In the rows, zero is written as 128.
Each row of numbers stands for one node and depends on some of the facts below. Use the named rows to name the rest.

How the nodes are related:
{stovel brobrol} τ pugrum
{stovel klodran nuplesko graflam} τ vuzo
{stovel} τ gotu
{stovel} τ gatran
{stovel} τ katos
{padris} τ bano
{padris} τ lasur
{dekles} τ zatripas
{dekles} τ pluru
{rebul} τ flatro
{rebul} τ fufek
{gozul} τ lustal
{gozul sketrus stester setres} τ sovim
{gozul setres} τ zodu
{klodran pibrin guflam} τ tige
{klodran stibos toske} τ muruskur
{bara kirastik vepek} τ tagri
{bara} τ brure
{bara livu bukames} τ skeske
{bara trasak} τ tubru
{palu goven} τ driklek
{palu tasak} τ mebros
{palu} τ nafem
{palu vekin} τ genam
{brobrol pibrin gapa poplom trakeflu} τ trikur
{brobrol pibrin} τ dregi
{nuplesko graflam} τ troti
{nuplesko} τ tiklor
{nuplesko nibi skuril} τ mipil
{sodrik} τ kigror
{bomi} τ druniklol
{bomi setres} τ dilodom
{kirastik} τ bubus
{kirastik gapa} τ sigrar
{kirastik poplom} τ rostem
{kirastik stibos gani} τ mufleskek
{kirastik} τ steklipun
{topli bafer skuril} τ staluk
{topli} τ stebru
{sapliplar trakeflu kugok} τ rubas
{groma guflam} τ domek
{groma graflam} τ figapler
{groma sudrek stester} τ stedrus
{groma} τ tredrak
{banan} τ trastem
{banan gapa goven} τ plobri
{banan} τ drarem
{livu sketrus grekes} τ flipli
{livu} τ kofle
{stiplak} τ gife
{stiplak} τ grever
{trobeplel bafer toske stiske} τ sulo
{gapa} τ zuribrir
{gapa toske trakeflu kubel} τ skitin
{gapa} τ batra
{subol} τ zugom
{subol} τ grudun
{subol bukames} τ plogri
{bafer graflam} τ figruk
{bafer} τ dubru
{zupus} τ kiklir
{zupus} τ faman
{trasak skuril} τ noros
{trasak} τ tekiluk
{trasak} τ guklam
{trasak} τ deflik
{sketrus gani} τ grudo
{drufazi} τ klisin
{sosker} τ pligis
{brugra tridrul draflon} τ skudok
{stagal} τ sizol
{stagal} τ skapam
{stagal} τ tobres
{geskir} τ skasatu
{geskir} τ stasko
{geskir} τ batol
{vepek} τ noskaskom
{vepek rotuflem} τ flatre
{rotuflem} τ dudas
{rotuflem} τ trudo
{graflam} τ sike
{kubel} τ plukle
{kliskek} τ trosum
{nuflun} τ trovik
{nuflun} τ dreses
{guflusur} τ zedror
{guflusur} τ treklor
{kugok} τ tifon
{kugok} τ suro
{gani} τ movotem
{bukames} τ kogru
{setres} τ brustudus
Ω 153 <- tubru stovel lustal zatripas vikuvil palu brustudus rostem sodrik bomi kirastik dredis groma skasatu deflik zodu dubru broto kiklir nafem plogri grudun gife vaflel brugra stagal dregi klizogu grekes tridrul rotuflem tifon flipli tolibe kliskek muruskur kasator trastem bano kigror kogru venaflo stosta stester zugom
Ω 110 <- kuda staluk klodran bara mufleskek brobrol zuribrir dudas sovim stebru nakor livu tagri stiplak trobeplel faman sulo pligis nuva bridra stukol vuzo tiklor drufazi lasur toske pluru trakeflu kapa skeske dreses brure geskir stiske trikur nunitres stedrus kubel griklin guflusur genam grudo sigrar fiskis lakla
Ω 615 <- stasko dekles troti batra tekiluk gubrir flatre tobres flodidu nuplesko topli bubus fufek stibos gapa trudo subol flupluk zupus trasak driklek movotem mipil suro figruk guflam vepek flatro gotu stovol nibi draflon nuflun klisin drubin skudok gradruk vobrener figapler drarem treklor noskaskom sizol goven plageger domek skuril zedror setres
Ω 350 <- padris rebul gozul steklipun sapliplar banan trados kapumam plobri skapam pibrin tredrak grever bafer druniklol vekin poplom katos sketrus sike trovik sosker tasak rubas noros pivo gatran graflam kofle skitin dilodom sudrek plukle pugrum mebros kugok gani batol guklam bukames tige briklel trosum
{tubru stovel gozul gubrir flatre brustudus dredis topli trados tagri gapa pligis flupluk poplom drufazi nafem lasur sosker toske grekes rubas geskir stiske guflam pivo gatran nunitres graflam kliskek skudok drarem pugrum treklor kogru sizol sigrar stosta zedror} Λ b
{kuda bara troti tekiluk zuribrir bomi sovim kapumam plobri fufek skapam tredrak sulo bafer trasak broto sketrus tiklor pluru kapa brugra dreses klizogu noros flipli flatro stovol sudrek plukle klisin vobrener guflusur kasator trastem bano kigror noskaskom batol venaflo tige lakla} Λ a
{staluk stasko lustal batra mufleskek palu rostem nuplesko dudas stebru nakor pibrin trudo deflik nuva zodu dubru katos sike suro gife trikur tifon kubel nuflun drubin figapler kugok goven plageger domek briklel trosum setres} Λ e
{padris dekles rebul zatripas steklipun brobrol flodidu sodrik sapliplar bubus livu stibos stiplak trobeplel skasatu subol druniklol stukol vuzo kiklir driklek movotem mipil trovik vaflel trakeflu skeske tasak figruk rotuflem stedrus gotu nibi kofle skitin muruskur mebros gani guklam fiskis stester} Λ c
{klodran vikuvil tobres kirastik groma banan faman grever zupus bridra vekin plogri grudun stagal dregi brure tridrul vepek griklin tolibe draflon dilodom gradruk genam grudo skuril bukames zugom} Λ d
[tubru staluk padris bara mufleskek tobres brobrol zuribrir dudas groma banan stebru tagri fufek pibrin tredrak vuzo dubru sketrus sike lasur kapa brugra dreses dregi grekes rubas noros pivo rotuflem flipli flatro kofle skitin dilodom gradruk kasator figapler drarem kigror kugok goven batol sigrar stosta fiskis trosum] Ψ g
[stovel stasko batra flatre flodidu sodrik bomi plobri skapam faman sulo pligis trasak nafem mipil gife toske pluru stagal klizogu brure stiske guflam stedrus griklin tolibe sudrek nuflun guflusur pugrum mebros plageger domek bukames tige lakla setres] Ψ i
[kuda dekles gozul klodran troti gubrir vikuvil palu brustudus steklipun kirastik dredis trados bubus sovim kapumam nakor livu stibos trobeplel skasatu gapa trudo deflik grever subol zupus bridra stukol katos broto drufazi driklek movotem suro grudun vaflel trakeflu tridrul vepek gatran trikur tifon nunitres kubel stovol nibi kliskek skudok genam bano treklor kogru noskaskom sizol gani grudo guklam stester briklel] Ψ f
[lustal rebul zatripas tekiluk rostem nuplesko topli sapliplar stiplak flupluk bafer druniklol nuva zodu vekin poplom tiklor kiklir plogri trovik sosker skeske tasak figruk geskir graflam gotu draflon plukle klisin drubin muruskur vobrener trastem venaflo skuril zedror zugom] Ψ h

Known rows:
bomi: [127 136 148 122 122 141 133 103  96 118 104 120 142 114 121 139 129 144
 166 115 157 157 153 104 114 209 121 180 116 189 118  72 115 141 127]
flipli: [120 122 161 100 131 151  93 111  88 126  87 127 160 124 134 149 133 143
 167 117 133 151 148  64 125 163 117 160  93 188 115  77 135 104 132]
sketrus: [158 124 179 170 117 127 108  92 137 143  91 145 118  88 107 114 139 151
 137 111 128 106 123  85 127 150 133 140  96 184 130 192 131 124 134]
gani: [133 131 186 140 110 115 150 100 142 115 145 131 126 107  82  92 121 139
 119  83 143 132 122 119 138 161 129 121 126 144 140 181 129 148 127]
flupluk: [145 131 115 149 117 113 106 105 139 156 107 153 138 115 120 147 132 134
 106 109 131 133  92 175 142 132 119 103 143 118 144 120  97 116 128]
noros: [145 115 172 147 124 127  90  98 120 147  95 153 137 112 120 117 141 144
 134 106 139 120 115  65 140 125 133 110 100 175 133 171 151 104 133]
trikur: [118 108 121 111 103 118 143 112  99 140 156 104 109 121 123 136 137 133
 116 134 142 170 102 111 165 151 139 115 165 115 144 107 108  87 124]
trudo: [129 102 113 124  98 111 148 102 121 155 153 114 114 110 123 128 137 136
 100 127 139 160  70 118 164 139 145  90 170 111 149 121 110  86 119]
brure: [134 140  94 138 121 113  99  90  89 126 121 138 119 120 143 125 143  99
 107 132 148 117 120 114 142 130 130 116 146 133 123 125 104  85 120]
sodrik: [116 131 180 100 120 148 133 103 116  96 121 104 149 120  92 137 106 125
 166  98 134 128 139 158 139 206 129 164  99 163 119  86 114 135 132]
flatre: [142 131 108 144 119 112  91 111 132 159 114 152 150 122 131 139 133 133
 104 100 137 150 105 155 145 127 113  85 142 116 147  95 110 100 124]
klodran: [145 149 104 139 103 115 134  82 114 122 131 124  97 105 119 114 141 106
 103 131 135 123 131 116 134 163 123 142 170 122 124 150  84 119 117]
rostem: [ 90  98 161  86 124 140 152 116  69 122 131 103 139 126 132 147 131 140
 170 135 158 176 110  87 151 175 154 154 108 186 127  68 131 108 132]
stasko: [130 105  95 147 114 117 146 107 122 155 146 120 102 117 133 137 147 150
 118 114 112 140  61 139 152 134 156  85 146 110 147 107 115  69 128]
zedror: [170 115 112 134 118 147 101  83 146 153 109 150 144 155 124 164 113 120
 121  81 113  93  85 194 192 139 125  74 151  86 141 122 103  92 139]
pivo: [148 122 184 153 122 131  90 105 142 146  93 150 147 106 104 123 130 157
 138  93 126 116 123 102 136 138 121 118  91 165 138 180 140 123 138]
vobrener: [150 127 110 157 113 114 115  92 129 154 109 150 123 107 135 141 141 123
 104 121 135 124  91 154 147 131 130 107 147 123 138 134  97 108 125]
domek: [122 103 116 138 106 110 129 105 116 161 137 117 111 101 133 135 141 134
 110 131 139 141  66 136 158 133 153  89 143 122 146 120 107  75 124]
flodidu: [130 132 134 139 114 104 115 105 142 141 128 128 143  99 106 123 127 117
 100 101 122 120  87 180 142 115 131  89 125 108 140 119  96 101 125]
plukle: [136 113 149 148 122 122 112  93 109 137 116 164 132 129 129 117 138 132
 129 101 159 137 117  89 146 149 142 105 126 168 137 166 146 123 130]

Rows to name:
No name comes twice in this set of rows, the named rows included.
[140 120 161 151 124 123  93  82 111 131 101 149 129 106 124  99 146 123
 122 112 132 102 111  51 141 112 146 110 100 177 122 205 143  94 129] | dilodom
[152 145 135 127  93 105 128  82 151 123 151 135 125 107  76 148 114 118
 102 107  49 143  84 218 120 169 140 119 144  94 146 184 107 105 112] | dekles
[133 120 165  96 127 161  91  96  94 122  86 127 157 137 125 161 120 132
 172 116 124 137 143  95 146 178 121 161  97 186 114  85 135 100 133] | kigror
[127 108 130 120  97 120 155 108 109 142 155 100  97 112 115 133 134 139
 121 136 137 160 101 122 161 165 138 129 163 117 143 130  98  97 123] | nakor
[128 132 143 141 121 132 133 110 135 130 125 113 118 109 110 115 133 126
 120 103 156  79 113 171 161 120 118 115 124 104 131 112  71 118 144] | stiplak
[147 137 109 126 106 123 122  98 113 137 130 132 116 122 123 136 132 128
 111 119 141 152 131 129 142 161 110 131 174 114 136 115  98 115 122] | kuda
[116 128 149  96 135 143 109 119  90 121 108 132 171 143 127 144 121 144
 164  96 161 176 151 106 132 188 108 148 112 169 125  26 133 129 129] | nafem
[110 112 162  95 106 142 185 111 102 114 142  84 117 110 107 129 125 158
 162 130 155 178 125  89 139 220 138 183 135 169 127  79 115 136 125] | palu
[151 124 158 143 108 124 135  90 123 132 133 149 123 126 109 107 130 136
 122  99 157 145 128  76 145 176 128 124 154 155 138 174 137 137 123] | kapumam
[146 131 131 144 117 130  83 104 121 153  93 132 126 105 124 148 142 132
 125 133 111 111 123 128 137 125 112 135 119 140 131 134  98  88 133] | kapa
[101 130 175  72 125 137 116  99  80  87 135 131 169 153  98 166 106 116
 166 107  71 172 121 167 122 197 143 156  89 171 125 108 146 107 125] | zatripas

Now the same nodes, written a new way:
Some rows with their names:
zupus: [ 84 165  92 124 175 113  70 107 127 133  94 184 158 128 167 104  89  87
 103  65 117 124 133 163  97 127 189  90 123 145 105 127  90 124 155 144
 107  85 147 127 112 152 203 151]
driklek: [ 83 174  85 132 125 115  75 120 136 149  94 163 150 168 193 110 110  91
  98 122 135  84 127 192 104 115 145  87 115  91 108 124 115 119 156 111
 110 102 142 146 118 128 193 224]
suro: [ 80 171  88 124 139 113  71 114 133 139  92 172 138 142 189 104  90  95
 105  85 130  90 126 170 102 120 157  93 121  93 103 112 103 123 153 122
 114  91 148 133 116 138 193 178]
pluru: [ 70 226 144 132 107 134  92 112 127 146 113 143 134 123 133 109  90  88
 113  68 144 102 180 164 144  96 152 111 112 100 130 105 106 140 166 102
 101  85 167 141 148 169 171 140]
briklel: [110 167  89 124 130 109  98 112 140 132 107 156 150 151 147 103  94 105
 100  90 113 112 132 193 105 104 121 118 125  91 105 115 111 116 158 108
 113  89 151 126 119 166 190 150]
flupluk: [ 84 173 102 125 132 110  82 121 116 152  93 133 170 145 212 107  92 124
 100  80 117  92 127 185  88 143 144  96 112 110 107 106 106 115 156 125
 139  93 186 127 115 127 171 158]
lasur: [ 68 210 133 166 103 154 133 168 120 134  94 130 136 131 155 104  95 102
 103  79 164 117 138 172 103  92 120  90 106 119 106 106  93 126 160 101
 112  87 168 127 116 134 169 148]
tige: [112 170  90 121 108 106  77 108 154 158  97 170 134 139 140 106 113  95
 104  69 129 128 144 169 136 106 149 129 131  88 116 110 153 119 158 127
 110  86 150 133 177 185 174 140]
grudun: [ 55 173 120 139 150 126  74 112 119 133 110 164 147 125 132 106  86  86
 136  60 152 138 148 162 118  87 147 103 113 144 103 113  89 150 152 105
 104  97 147 134 117 130 199 142]
trastem: [ 65 216 141 127 104 117  76 114 132 152  95 154 134 124 135 113  91  94
 126  61 128  87 156 162 145 104 160 100 114 107 103 108 124 141 156 118
 109  89 175 147 175 146 172 140]
geskir: [ 55 216 151 169 108 138 130 151 119 134  96 132 139 125 155 103  89 108
 104  74 121  99 133 169 100 103 120  90 109 153 108 104  91 120 181 106
 112  86 215 127 115 131 169 142]
bubus: [ 83 169  86 126 108 106  75 142 124 154  99 160 137 154 191 107  90  93
 100  93 139  87 125 190 103 114 137  89 109  89 105 110 120 122 157 114
 121 103 144 166 113 125 194 217]
tolibe: [ 64 172 136 138 139 130  77 115 121 132  98 160 159 124 130 107  90  84
 148  62 127 127 153 163 108  94 152  93 109 172 102 108  87 128 150 103
 107  88 156 131 116 130 180 139]
brobrol: [ 73 188 110 166  99 136 129 159 144 140 125 148 136 135 132 101  92  89
 100 108 120  92 129 171 126  85 122  87 108 147 116 104 104 116 171 113
 110  88 149 161 114 122 168 178]
sapliplar: [107 172  86 134 103 106  98 113 132 172 107 137 170 166 148 102  98 105
 101 118 113  84 131 205  97 108 121  90 119  97 102 110 142 112 172 122
 129  88 154 126 117 137 172 185]
gozul: [113 168  85 126 119 108 127 111 134 131 101 134 148 142 166 101  88 132
  98  82 117 141 126 209  90 118 122 133 113  94 105 106  90 118 171 116
 147  88 153 128 110 142 173 140]
bara: [ 91 197 139 125 101 117 104 139 118 142 158 142 132 124 134 107  87  87
 106  62 119 143 150 164 138  96 169 100 108 102 149 102  89 130 182 121
 105  85 156 148 117 130 171 140]
grever: [ 96 169  89 127 173 109  73 107 124 133  96 177 169 147 140 105  89  87
 116  63 119 154 141 168 105  94 140 125 141 114 102 146  98 121 151 102
 108  82 148 124 114 183 210 141]
zuribrir: [ 76 208 119 126 100 126  96 134 130 143 107 174 132 124 131 107  91  87
 133  67 152 109 153 161 167  86 153  89 108 102 137 103 115 137 157 104
 104  83 148 141 164 155 172 141]
tridrul: [ 60 173 134 140 146 141  87 115 135 128 116 167 147 125 133 102  89  85
 130  59 123 121 139 167 113  90 150  92 106 169 101 110  86 151 153 113
 110  87 147 130 116 139 192 141]

Name these rows:
No name comes twice in this set of rows, the named rows included.
[ 61 199 101 176 103 131 113 152 159 141  93 129 132 173 135 107 120  88
 106  96 198 109 146 187 122  82 118  85 107 129 110 109 132 116 163 100
 112 131 150 179 127 128 170 159] | vuzo
[ 62 174 109 132 128 127  74 116 132 132  93 180 137 124 131 108  88  88
 169  61 159 140 142 164 129  85 145  90 112 169  99 107 107 118 150 106
 105  85 147 129 130 130 175 142] | dregi
[ 89 175 104 127 129 107  95 114 128 152  94 130 156 142 207 100  90 111
  95  84 118 105 128 198  88 144 143  94 105 131 104 106 101 118 157 144
 147 103 196 133 116 129 169 143] | topli
[ 90 173 103 125 124 112  76 113 144 171  93 142 154 147 182 105  91  88
  96  81 114 106 131 177  87 141 162  89 107 155 106 105 108 114 153 172
 122 113 186 155 116 131 170 141] | nuplesko
[126 176  89 122 108 106  86 106 144 156 117 150 139 129 137 102  93 100
 102  67 119 127 148 169 117 122 168 145 123  93 117 110 119 119 171 144
 110  91 151 131 132 185 179 134] | sudrek
[ 84 171 101 127 163 107  73 105 126 156  95 157 169 129 171 103  88  85
 108  67 113 152 130 167  92 133 181  92 118 185 108 111  96 113 154 162
 111  97 177 131 115 140 174 139] | skuril
[114 174 110 121 110 105  76 111 132 165 111 157 135 124 166 104  88  94
 101  66 119 112 132 165 100 149 213 110 108  92 134 108  93 119 160 179
 107  94 150 148 115 143 180 138] | trasak
[ 85 202 137 126 105 118  71 139 121 131 122 145 131 121 132 123  92  89
 112  63 179 119 171 160 131 103 172 129 110  90 112 108 109 138 158 104
 108 115 148 158 138 127 181 138] | flipli
[ 57 220 141 127 103 115  90 115 146 168  99 129 133 125 132 107  91  85
 116  62 158 119 185 162 141  92 136  98 111 127 121 102 124 115 162 121
 106  98 199 172 158 164 170 137] | tiklor
[ 60 171 110 125 114 117  83 126 114 132 136 179 137 123 133  98  84  85
 143  61 115 148 129 164 125  88 154  87 108 175 105 103  87 151 153 123
 108  83 146 145 110 126 197 149] | kirastik
[ 68 174 148 138 133 138  79 113 122 130 115 162 166 124 130 107  84  87
 136  61 118 119 143 160 104 103 165  93 109 182 105 107  84 129 152 118
 109  87 164 128 116 131 179 139] | stagal

Now the same nodes, written a new way:
Some nodes and their rows:
druniklol: [172 106 146  66 104 116 105  79 120 103 118  77 135 129]
stasko: [124 115 139 101 142 104 129 121 185 150  92 114  93 147]
kapa: [178 100 145 132 127 141 124  97 122 100 155 155 112 146]
kigror: [183  99 155  77 109 114 108  81 102  80 148  97 151 149]
staluk: [138 101 149 152 131 157 100 129 155 113 133 139 151 145]
pligis: [ 85  91 174 138 128 199 103 133 135 148  75 138 131 146]
vuzo: [164 119 142 151 118 144  97  94 125 112 146 149 153 140]
stukol: [174 112 147 112 109 173 116 105 125 110 130 152 101 141]
stedrus: [169 113 141 127 124 159 105  92 137 103 134 151 134 125]
dekles: [155 124 123  94 115 108 139  93 152 153 115 115  62 137]
kliskek: [ 96  78 177  75  90 189  99 133 111 138  71  73 135 139]
kubel: [141  90 136 119  89 176 105 152 141 130 133 153 103 141]
rostem: [145  95 153  78  85 138  80 123 132 103 120  92 167 148]
noros: [177 107 139  79 110  92 103  73 122  97 140  79 157 134]
zupus: [128 105 133  94 122 125 135 133 174 157  96 107  64 138]
sizol: [ 80 117 157 116 129 140 120 124 168 186  39  92  97 152]
nuplesko: [118 107 124 117 113 113 126 138 175 176 121 106  79 121]
katos: [145 100 136  70  84 126  89 121 148 123 107  76 148 140]
lasur: [ 83  90 184 156 134 191 110 133 125 140  86 128 132 153]
grekes: [ 86  66 178  99 119 172 103 122 106 139  91  60 155 131]

Which node is each row?
No name comes twice in this set of rows, the named rows included.
[ 67 108 141 121  92 136 123 151 149 210  75 108  76 143] | gapa
[ 85 100 175 165 133 188  95 131 133 146  85 124 150 143] | tagri
[110 101 136 121 123  90 136 139 156 160 122 122  83 159] | goven
[ 89  80 181 109 121 164  92 114 113 133  82  65 178 139] | tubru
[138  88 161  77 121 109 107 118 134 109 114  71 147 155] | trosum
[147 116 140 127  97 164  85 140 155 116 116 161 143 157] | trikur
[157  87 150  72 107 102 123  87 101 113 138  82 122 139] | padris
[159  97 148  55  85 106 112  92 101 112 127  95 113 146] | tasak
[129  65 147  94  99 143 106 130 110 121 142  79 142 125] | groma
[125  75 138  87  88 105 107 133 123 128 136  85 138 141] | pibrin
[158  98 141  64  77 102 104  91 101 120 137  95 123 141] | sapliplar
[136  91 157 143 138 164 111 132 150 111 124 138 132 153] | dudas
[ 78  80 162  88  79 141  92 135 110 165  82  71 134 139] | poplom

